Each row has a hidden value. The values are split into ranges, and the group after each row names the range that its value falls in. Each part has its own value, ranges and names.
[ 308   93  -65  100  118 -117   70   86  -71 -187  -74  -33  -34  -97
   -5   49  -13 -195  -37  122 -101  -89 -104   40  -15  126   25   33
   55  -74  200  165   72 -175 -167  -91   72  -20  102  108  -90  170
  -53 -205   67]
Mono
[ 162  151  -41  -79  -99   58  -19  -70   22  -47   35  175   38 -154
  110  173  -48  197  -40  122   98   -1  -48  -27  -46  -11 -133  -18
 -168  -28 -118 -129  160  -39  111  -82   -7 -108  -75  -95  -84  -61
   -4   98   12]
Riv
[-172  -72  -44   40  -43   69  -76   20  121  181   90   85   -1  -63
   37  -70  -99   98 -119   -1   11   89  120 -106  -21 -126   16  202
  -20  -23  -30  -62   33   61  131   94  -55   89 -111   43  -15 -108
  -83  155  -14]
poget
[  12  -70   76   64  -18  -30   21   64   25   69   99  170   65  -11
  102  -63    4  -26 -147  -11 -107  -29  172   -3  -27  -32    5 -118
   79  -35  -94  -56  -70  295   82  -35   19   34  148  -52   51  -77
   36   19  -87]
Dala
[  81   36  -59  -26  -20   21  -21   40   26   -2    8  103   34  -19
   53   73  -48   39  -61   69   27  -62   30  -20   66   -7  -34   51
  -61  -53  -21  -97   27   92   63   -1  -77    8   25    7 -144  -67
    2    6    4]
Riv
[ 241   10  -81   29  155 -108   23  166  -53  -70  -19   78  -38   86
   33   12   21 -160  -40  101  -68 -145  -28   34  109  105   50    2
   96  -33   53   34  -79  151 -112  -31  -45   59  223   92  -80  126
   23 -191   13]
Riv
[   3   87 -103  -14  -19  -59   52  -30   45   47   61   66  -13  -62
   15  -66  -22   31  -32    3   24  -96  -12    4  -35  -67   10  157
   38  -34   61  -44   34  -53  -21   82    2  103 -101   31  -40   83
  -56   48   78]
poget
[-113  -42   87  116 -155 -124  104 -127  -13  190  130   62   92  -63
   54  -97  -95  104  -55  -46  -61  -48  157   22 -106 -124  -38   60
   55  -26  -40  -10  -33  159   62  -64   91   54 -200   87  -16   -5
    6   65   -2]
Vude
[ -57 -112  197  211  -79 -157  122  -27  -33  185   82   28   97  -19
   66 -124 -108   12  -68   72 -172   40  196    9  -43  -76  -55   80
  105  -59  -45  131 -102  160    7 -188   81   -9 -175  194    9   37
   16   14  -90]
Vude
[ 118  -43  -63   54   75   -6  -69   94  -34    3   95   74  -39   23
  143   63  -84   32  -76  104  -43  -10   20  -17   20   20  -14   31
  -46  -56 -120  -11    2  159    6 -108 -112  -29   76   77 -130   16
  -36  -61  -69]
vit
[-125  -16  -57   22  -88   39  -62  -78  101  174   99  139  -36 -167
   15  -39  -70  138 -110  -58   55   69   61  -94 -165 -101   31   92
  -15   62  -13  -73  117   17  134  110   86   82 -101  -29  108  -79
  -72  141   62]
poget
[ -72   30   38   50   -1  -83  186  119  117  -39  -75   -9  126   12
  -72 -252   75 -321 -129  -61 -177 -206  187   58  129  -71   83  111
  229 -180  284   -4 -138   -2  -68  173  -30  186   81    8  -92  -20
   -6   -2   13]
Dala
[ -32  -67  113  236  -78 -144  170   43  -49   -3   32 -143  165   15
   49 -120  -90 -173  -86   -3 -215 -123  223   60   65  -70  -19   99
  101 -206  137   96 -128  106  -44 -119  -39   32  -82  180 -265  -25
  -17  -80  -75]
Bebom
[ -80  -35  -41   36   77  -49   13   95  106  158   54   99  -78   22
   20 -184   -7  -50  -78   50  -54   -3   66  -51   16  -66   70  210
  142   -6   21   20  -70   42  -39  100  -48  138  -35  103   86   94
  -54   60   -2]
poget
[ 160 -109  -37  164  137 -159   35  151 -122  -53  103    7    4   95
   90  -56  -13 -213 -111  -32 -185 -165   88   75    8   71   98 -111
  155  -71   30   74 -133  324 -104  -83   -3   85  296   96  -99   95
   -1 -255  -44]
vit
[ -12  -89  108  214   44 -151  134  126   -2   54   33  -44   64   33
   35 -200  -26 -209 -103   50 -226  -44  182   17   48  -36   33  113
  201 -124  105  154 -158  101  -90  -71    1   74    7  177  -39   82
  -23  -63  -79]
Bebom
[ 129   53 -208  -73   97   60  -54  145   54 -170   39  110  -71    0
   92   13   74 -186 -148  -94  -27 -235   11   31   13   50  134 -133
   32  -74   65 -183   23  160  -14  167 -146  104  380 -160 -137  -82
  -28 -117   16]
Dala
[ -38  -25   47   60 -107  -78   14 -120   21  238   29  127  -19 -108
  -12    1 -114  171   -9   64   42   63   38  -64 -106  -52  -35  133
   -6   96  -31   24   60   39   68  -49  130   17 -233  141   94   18
    9   63   65]
Vude
[  72  -33   -1  114    4 -100   41   39  -16   65  -93  -52  -71   23
    1   13 -112  -97   14  124  -60  -92   27  -13   67   49   31  183
   22  -27  115   78  -26    5  -96  -83  -87   -7 -103  278 -189   33
    9 -153   20]
poget
[ 233   40   -7   56   52  -70   41   91  -88 -118   87   62   30   39
  190   68  -31  -33  -59  131  -99 -117   23   65   49   46  -69  -74
  -18 -130 -122  -12  -43  167  -51 -196 -117  -85  116   33 -199   61
   10 -109 -104]
vufu
[ 171    4  170  226   10 -160  169   90  -60  -47  -67  -91   79  -26
   61  -43  -77 -152  -24  235 -209    2   89   23   84   37  -93  138
   75 -158   92  232  -76  -86 -132 -268   -7 -109 -131  256 -149  117
   -1  -97  -97]
Bebom
[  42   32  -65  -61  140   60    3  244  172  -50 -126   74  -80   79
   23 -108   48 -239  -93  142  -80 -103   53  -35  219   20   76  185
   87 -123  111  -51  -77  -37  -81  132 -260   73  137   55 -122  -25
  -16   -9  -54]
Dala
[  68  160 -106   12  149  -55  173  203  175 -246 -203  -54  -20 -111
 -164 -278  176 -557 -160  -65 -186 -249   15   53   69   35  210  123
  305 -169  536   77  -12 -352 -219  326   21  225  256  -60   -8   96
  -99 -100  132]
Riv
[ -53  -11   60   27  -90 -113   71  -69   56  223  -50  130  -86  -17
  -12  -83  -44    3   -1   45   -6 -106   77  -15  -39  -20   40   89
   96   90   16  -34  -38  116  -17   11   20   46 -135  156   53   15
   74  -22   49]
vufu
[ 202   71 -217  -71  156   73 -150  126   36  -44   24  108 -214    0
  139  133  -59   66  -17  201   83    0 -159  -73   35   75   11  150
 -117    5 -106  -53  108  -56  -53  -22 -214  -47   56   75 -118   82
  -77  -49   -5]
poget
[  18   80  -65  -15  -22  -45   51  -18   50   27   71  133   75 -115
  -25  -70   21   24  -93  -37   12  -45   23   -4  -55  -71   -1   58
   68  -24   75  -42   44  -12   50  113  129  127    3  -81   72   49
  -49   90   90]
vufu
[  52  -32  -99   23  167    2  -50  191   87    5  -23   70 -139   32
   34  -94    4 -182 -105   81  -81  -51   14  -42   60   37  117  125
  107  -34   68   22  -33   25  -85   87 -127   85  163   84  -16   56
  -59  -74  -15]
vit
[ 104  108   25   30   79 -115  188  139   66 -105  -53   45  120  -19
  -49 -192  102 -253  -95   61 -150 -128   64   58  117  -20   11  104
  211 -160  220   75  -97 -102 -111   79   46  128   85   -8    3  136
  -24    5   20]
Riv
[-104  -59 -164   52   10   77  -80   71   16  -40  320   48  118  -26
  180  -64  -46   50 -223 -184  -63  -48  154    8  -69 -157   29  -28
  -22 -178 -106 -157    3  257  148   97  -96  142  173 -179 -165 -114
 -149  101  -75]
poget
[ 119  -20  -40    4   79 -103  -36   24   -2  191   -4  176 -187   31
   39   14  -57   77   33  174   40   -4  -70  -52  -19   62   26  122
   44  141  -94   37   -8  107  -69  -65   -3   11  -57  203  107  159
   37  -77   39]
Mono
[  18  245 -264 -219 -104  103  -44 -128  116  -57  109  204  -59 -190
   77   63   36  174  -68 -101  200 -172 -104   -4 -146  -92    4   -2
 -114    5  -29 -312  218  -93  108  230  -38   79   -8 -266  -52  -54
  -75  158  144]
vufu
[ -14   34 -120  -30   35   12  -15   64   90   10   26   95  -60  -31
   30  -76   11  -85 -104  -32  -11 -122   34  -11   -5  -32   87   68
   62  -36   64  -98   15   43   -3  147  -75  112   96  -29  -46  -15
  -48    2   39]
vufu
[  58   82  102   19  -76 -152  207   -4   53   45 -163   47    7   17
  -40 -108   24 -181   18   91  -90 -231   83   62   97   17   12   88
  143  -46  169   -1  -97   -4 -119   -6  -33   30  -93  152  -86   41
  107  -82   33]
Dala
[ 111   90   16   49 -148  -56   31 -176  -41   58   55   97   20 -207
   59  129 -115  212   -6   79   58   32  -40  -20 -173  -20 -109   22
 -115   33  -50    6  172  -76   65 -146  144  -94 -223   43  -11   17
  -16   42   64]
Vude
[ 128   44 -237 -100   42   97 -109   89   20 -134   91  141   36  -31
   63  124   21   -4 -137 -104   74 -147   -4   -6   23   12   54 -109
  -82  -55   15 -223   78  200  115  160  -69  114  314 -197 -157 -138
  -37  -38   57]
Dala
[-158  -91  132  164  -39 -106  131   45   69  139   40    7  126  -27
  -23 -246  -37 -135 -135  -24 -191   -9  232    4   14 -121   28  145
  192 -114  120   93 -119   74    6   25   64  125  -82  106   20    1
  -33   65  -42]
vit
[  -8   39  132   45  -79  -98  176   16   75   43  -50   87   59  -18
   31 -152   35 -148  -73   38 -136 -152  161   49   36  -40    0   10
  146  -87   76  -22  -97   71  -41   -9  -18   30  -28   37  -21  -18
   68   10  -44]
Dala
[   6  -42   -6   81  -89 -151   59  -94  -85  153  121   64   50   16
   50   -1  -99  106   -7  -31   -7 -120   76   40  -52  -51  -18   31
   24   13  -51  -32  -46  253   27  -74   59   68 -103  126  -87   42
   33  -57   39]
Mono
[   6  109  -88  -57  -26  123  -48   16   97  -55  164  141   93 -156
  136   14  -32  164 -148   49   29   83   25  -46  -43 -130 -105   84
 -109 -141 -118 -114  131  -86  145   32  -48   -4  -45 -180  -53  -52
 -131  243  -45]
vit
[ 203  -22 -122   96  188   31  -63  236  -89 -218  286   17  124   57
  272   39  -39   -3 -177   85 -145   26   47   33   75  -29  -80  -21
  -52 -270 -189   13  -44  184   17 -156 -171  -13  251  -83 -239   64
 -146   -7 -189]
poget
[   5   23  -16   49  -98 -118   58 -123   23  133  -85   69 -129 -120
  -65  -26  -48  -61   -9  -43   11 -156    6   -1 -150   31  107   23
   79  122  156  -11   72    5  -50   57  112   56  -77  129   39   11
   40 -122  147]
vit
[ -68   49  -48   23 -125 -103   89 -127   31  116    2   33  -23  -82
  -30  -67  -58    1  -13  -71   15 -178   44   27  -85  -65   51  109
   52   13  125  -64   35    5  -14   83   42  101 -155   89  -74    8
   -1  -20  119]
Mono

New part:
[-181 -252 -144  211  344 -162   23  375 -468   58 -295  -17  -55 -114
  134  -24   29  289   59  -78  -88  139 -198  188  -57 -295 -164   55
   63  124 -260  -39  -83  -17  -72 -196  297  -29  143   -3 -327   81
 -145 -162 -188]
S
[ 19 -34   0  59  37  48  51 -92 -46   3  85 -59  14  99  37  -4 -72  15
  61  31 -86 146 -73  -7  59  41 -97  18 104 -65 -20 -12 -96  64 -47 -99
  74  85  -3 -61  -6  57  31  20  40]
K
[-328 -229 -162   89  255 -190  109  224 -225   40   18 -127    7  -95
  106  165 -187  161  -29   34  -78  252  -61  102  -74  -93 -242  173
  259  234   68 -128   49   40 -160 -423  154   54   -8    7  -32   18
   61   30   -8]
S
[ -37  -19  -30  -28   -5   34   27   16   53   15   94  -12   41  -19
   53   53   11  -15   60   15  -96   62  -50   48   23   36  -43    1
   68  -46    5   25   -9   58  -53 -112   43   68    1  -22    8  126
   -3  -20  -21]
K
[  36  -18  -39  -85 -121   28   47  -99  137   -1   81  -38   94 -141
   76   34  -49    5   11   24  -61   88  -65   11  -10   95    8   25
   35  -23   23   21   29   65    3   73   -5  -24  -20  -91  -16  -74
    8   27  -73]
A
[ -53  -36   73   45    0    5  -66   41    4   27   28   51   75  -22
  -24   19   70   -2  -44   -7  -21    9  -42   88  -35   87 -119   31
   74   17   20   31    1   21  -76  -38  -50   47  -12  -13   93   92
   23  -49   48]
Z
[-201   54  -23   58  -56    5   72   43  107  149  -36  -75   86 -124
  110  280 -145  132   61  101   78  183   22  -15  183   72 -312  284
  172   -2  171 -142  268   80  -20 -116    8  -31 -170 -107   67   62
  265  -42  183]
Z
[ -74   -3   55   90 -108 -144  -95   13   32 -159  -16   17  126   34
   15 -188   63  116  -88   40  -26 -102  -77  -12   26  165  -60  -11
  112 -112   51    0   92  -60  128   43  -40  -12    4 -106  -22  138
  -80 -195    5]
Q
[ -50   17  -48   13 -100 -113   -8    2  -35 -137  -84  -47   86  -28
  135 -151  -17  160  -68   85  -41  -63 -109  -40   62  103  -15  -17
  111  -58  -22  -42   92   -2   85   58   16  -31   49 -104  -96   71
 -111 -163  -78]
R
[-59 -38  32  31  18  36 -25  25  29  19  50  27  49 -19  27  59  42 -18
   3  -5 -43  83 -45  54  14  59 -70  41  67 -15  21  14  -6  22 -49 -98
  15  58 -33 -10  82 143  24 -46  58]
D
[ 22 -18  20  -8 -56  16 -36 -22  34 -15  18 -10  66 -53  13 -21   3  20
  -9   7 -38  13 -61  41 -11  72 -71  24  59 -20 -10  27  21  61 -46  15
 -37  20   3 -47  11  15   2 -14 -34]
R
[ -63  -67  -45 -365  -66  185  -65  119  242   -1   44 -121   53 -160
 -371   15  -57  201  264  -60 -193 -109 -148  222 -244  -93 -144 -218
  181   40   57   52 -104   51 -138   49  -29  181   66  163 -171  -65
   67    3   17]
R
[-180 -124  -98  -24   81  -64   32   16   23  -50  145 -138   48  -44
  109  141 -167    4  -44   19  -43  227    3  -17    8   47  -82  183
  237   84  162  -70  110   69 -118 -392   58  110 -119  -21  153   85
   83   93   54]
K
[  29   87   90  111  -77   97   19   27   65  143  -22  140   59  -36
   57   77  166  -16   99   29  -28   13  -58   79  116   70 -115    5
  -96 -144  -85   48  -11   26   54  158   17  -58   13  -83  -45  167
   34 -154   29]
D
[ -67  -53   67   61   34   24  -55   44    9   33   39   60   61  -17
  -13   49   73  -23  -27  -13  -32   60  -44   84  -16   67 -102   39
   61    8   22   28  -20    6  -62  -75  -16   55  -26    5  105  136
   28  -59   73]
S
[ -66  -42  -40 -107   -1   91   14   68  124   29   83  -36   37  -71
  -70   83   -5   46  153   -9 -130   52  -81  103  -36  -25  -80  -45
   86  -34   25   25  -36   45  -58  -86   49   95    8   40  -54  105
   38  -29   11]
K
[  -8  -43   85   24  -16  112   47  -58   91   42   58   79  115  -74
   45  135  122  -52  -58  -73   57  283  -98   22  -80  176  107   86
  -22   21  -12   25 -140  -48   67  127   86 -105  -90 -176  151   11
   57  -19  134]
D
[   0  -34  -10 -130  -55   65  -58   36   81  -24   12  -47   55  -84
 -106  -36   -8   87   78  -14 -101  -58  -94  106  -85    3  -88  -78
   99   -2   -4   40  -20   58  -84   20  -34   86   42   37  -64    3
   -4  -21  -41]
R
[ -41  -93   91  196   26  -61  -40   55   70   37  161  105   66    8
  -80   12  103  -72   55  -25 -102   51  -20  117  -16   61 -178   40
  -16 -104   31   79  -16   -1   31  -81  -20   11   -4  -38   -9  143
   39  -59    6]
D
[ -59  -39  106   41  -24   56  -31   33   85   57    4  137  141 -146
   73  151  189  -70 -140  -77  102  187  -56   61  -80  186   78  129
  -31   65   16   40  -21  -54   25   95    4 -111 -100 -132  224   70
   39  -65  110]
S
[  81   81  -18  -34 -159   59   31  -60   97   61  -28  -16   72 -111
  106   14   -4   56   85   47  -34  -10  -58   12  104   58  -77   29
   -9 -114  -51   21   88  104   16  143   -5  -44    3 -113 -103  -11
   18  -46  -90]
F
[ 28  -8 -27 -53 -84   1  -1 -27  51   1  50 -55  67 -67  29 -32 -33  45
  46  12 -74 -12 -51  48  -6  48 -84   0  75 -43  -7  35  37  95 -55  -2
 -11  31  15 -69 -64 -26  -3  16 -96]
F
[-120 -119 -242   68  135 -221  139  289 -347   81 -152 -105  -29 -132
  205  -77  -67  288  153   35 -187  -49 -141  173  -10 -239 -210  -44
   81   47 -232  -16   24  118  -93 -141  232  -34  213  -74 -489  -42
 -165  -83 -388]
F
[ 21  -9   6 -19 -69   5 -26 -13  38  -2  38 -24  65 -46   6 -32  -3  30
  24  12 -61 -20 -53  55 -11  61 -96   4  65 -36  -9  36  28  79 -56   1
 -33  32  17 -52 -29   8   0  -4 -62]
R
[-150  234  153 -271 -139  149 -201  171 -204  145 -339  -99  191  131
  127  -73  299  357  -52 -235  307 -229  -24  101  -47  180   12  -14
  348   -5  -43   50   12   33 -204   16  192  117 -202 -342  172  124
   10 -122  215]
S
[  21   74   86  118   19  -10  190 -175 -252  152  297  -85   11  446
  -14 -134  -55   15  120   85 -163   -4  -20   75  -12  164 -294 -180
  215  -87  -62   34 -341  151 -185 -118  106  169  101 -213  -81  -49
   39  131   43]
K
[  46    6  -42  -28  -86  -30  -31  -38   25  -16   55  -49   39  -41
   73  -75  -53    9   34   59 -112  -93  -22   35   66   23 -120  -13
   74  -69   -9   40   97  126  -91  -74  -61   87   41   -3  -59   41
  -42    2 -148]
F
[ -65  -49   81   73   28   14  -61   42   -7   38   36   61   66   -7
  -17   40   75  -18  -44  -13  -17   47  -39   86  -24   82 -118   45
   68   17   26   27  -16    8  -69  -68  -29   52  -28   -8  115  120
   33  -54   76]
S
[ -86 -162 -264  144  152 -221  206  249 -319   98 -158  -76  -34 -208
  240  -20  -98  275  172   47 -191   93 -176  148   15 -261 -187   14
   -9   33 -259  -36    5   90    3  -51  273 -130  211 -106 -547 -102
 -145  -90 -403]
A
[-12   8  26 -10 -64  28 -16  -8  42  22   9   7  79 -69  39  35  20  17
 -25  18  -5  35 -50  42  -1  99 -76  50  61   3   7  10  39  54 -49  27
 -36  -2 -18 -65  51  26  30 -26   6]
Q
[ 45 -24  16 -20 -47  48 -28 -15  45  37  41 -10  56 -77  -2  23   2  -7
  34 -11 -49  28 -47  71 -21  41 -98  35  39 -15 -22  47  12  96 -88   1
 -36  28   3 -39  -1 -12  29  33 -55]
R
[  -6   17  141   37  -66   63 -116  -93  108   -9  101   59   84   44
  -50   17   40 -102  -92   33    0   -5   10   18   32  179 -120   50
   94  -25  110   28   40   32  -87  -51 -162  110  -74   29  256  145
   74  -24  150]
Z
[ -38  -51   73   72   10    8  -79   31    5    8   -4   57   72  -44
   -8   21   65   -5  -57  -13   -5   43  -52   66  -16   75 -101   65
   50   10   13   24   15    8  -47  -23  -48   25  -25  -10   98   95
   21  -62   49]
Z
[-200  104  -66   65  -81   20  174   27  150  210   44  -69   58 -114
  166  345 -168   89  148  167   14  196   42  -19  256   63 -342  257
  126  -51  159 -152  270  120   -2 -128   35  -43 -139 -110    2   98
  282  -39  150]
D
[ -88  -40   67   71    7  -20  -64   31   -1  -24   11   50   77    1
    4   -8   60   20  -72   17  -19   26  -56   48   -2  104  -91   30
   91    1   41    2   10  -22  -19  -49  -32   44  -21  -10  104  146
    2 -106   83]
S
[  56   -9  -28  -67 -108   14  -24  -56   82   -7   33  -39   71  -99
   60  -48  -18   32   41    2  -76  -25  -55   38   21   38  -39   -8
   45  -70  -12   52   53   82  -34   25  -13   35    2  -52  -61  -10
  -34   -5 -117]
A
[  63   -9  -22  -74 -116   24  -11  -89  104  -12   58  -40   76  -96
   54  -34  -33   15   29   11  -75    6  -57   23   14   63  -24   -6
   46  -61    5   44   40   78  -27   41  -21   30   -5  -56  -34  -28
  -20    9  -92]
A
[  52  -12  -30  -65 -108    9   -5  -78   86  -10   59  -48   74  -87
   59  -38  -41   25   34   15  -80    0  -53   26   15   58  -41   -4
   59  -60    5   42   43   85  -36   21  -14   35   -1  -62  -46  -29
  -18   13 -102]
A
[-36 -25 -13 -12   0  46  13  16  56  16  78   1  44 -28  45  61  21 -17
  52   7 -80  82 -53  47  24  38 -42  16  57 -42   5  22 -11  46 -41 -97
  41  58 -12 -21  24 128   8 -28   4]
K
[  29    5  132  126   -7   57  -53    0  -36   66  -10  124   62   39
  -21  -27  153  -21  -12   -8  -23    1  -74   89    9   92 -103  -24
  -22  -61  -73   62  -96   -4  -16  102  -26    7   26  -44   41  119
   -7 -111   56]
S
[ -60   -1  -63   12   16  -23   -8   43  -11    7   97  -34  -10   29
  100   15  -51  -34   62   93 -152  -55    3   43  127  -19 -158   -3
  110  -62   22    8  101  120 -140 -277  -22  168   34   85    3  228
  -28  -32  -76]
K
[ 209  112  129  -39 -147  173 -148   41   52   89  -85  141   40  -20
 -104 -152  263    1  157  -51  -97 -289  -91  175   11   -6  -78 -206
 -129 -197 -209  186  -82   82  -55  276  -83   52  132   19 -153  127
 -103 -144 -136]
R
[  40   85   78  482   41 -254  -67 -113 -388    7   -8  142   -4  215
  551 -117   50 -254 -368  211   58  -77  136 -141  417  193 -176  250
   -2  -76  -74  -18  277  151 -144 -325 -153   48    3  -79  300  357
 -141  -85 -130]
Z
[ 128   91  297  -91 -238  256 -244 -316  428  -83  213  113  160   40
 -185   48   98 -281 -176   -7   92   15   54  -64   14  377   34   71
   54  -85  252   84   43    1  -47  104 -342  141 -215   49  568  152
  166   34  347]
Z
[ -61   27  -46   94   29  -75  -35   49  -95   22   84  -13  -28   90
  168  -25  -37  -62   24  124 -144 -123   47   35  202  -16 -226   16
  112  -86    7    5  157  148 -177 -349  -53  194   44   93   27  297
  -48  -50  -98]
K
[-56 -32  39  38  14  34 -10  26  30  33  68  44  54 -14  22  57  62 -27
   4   1 -53  76 -48  67  -1  72 -70  19  51 -14  11  23 -30  18 -43 -70
  14  45 -17 -20  74 135  18 -50  51]
D
[  10  -28    2 -163 -126  107  -16    5  226  -14    5   17  129 -242
  -26   94   69   30    6  -63    6  106 -108   62 -121  105   97   27
   -5   23   13   43    3   -1   42  183   -5  -85  -44  -86   30  -56
   25  -25   -3]
R
[   9  156   22 -283 -187   69 -159   53 -101   48 -177 -128  130   35
  139 -183  151  237   19 -144   87 -293  -28   84  -13   80   29 -103
  235  -80  -73  104   59  118 -187    1  101  145  -67 -209  -18   36
 -105  -40  -82]
A
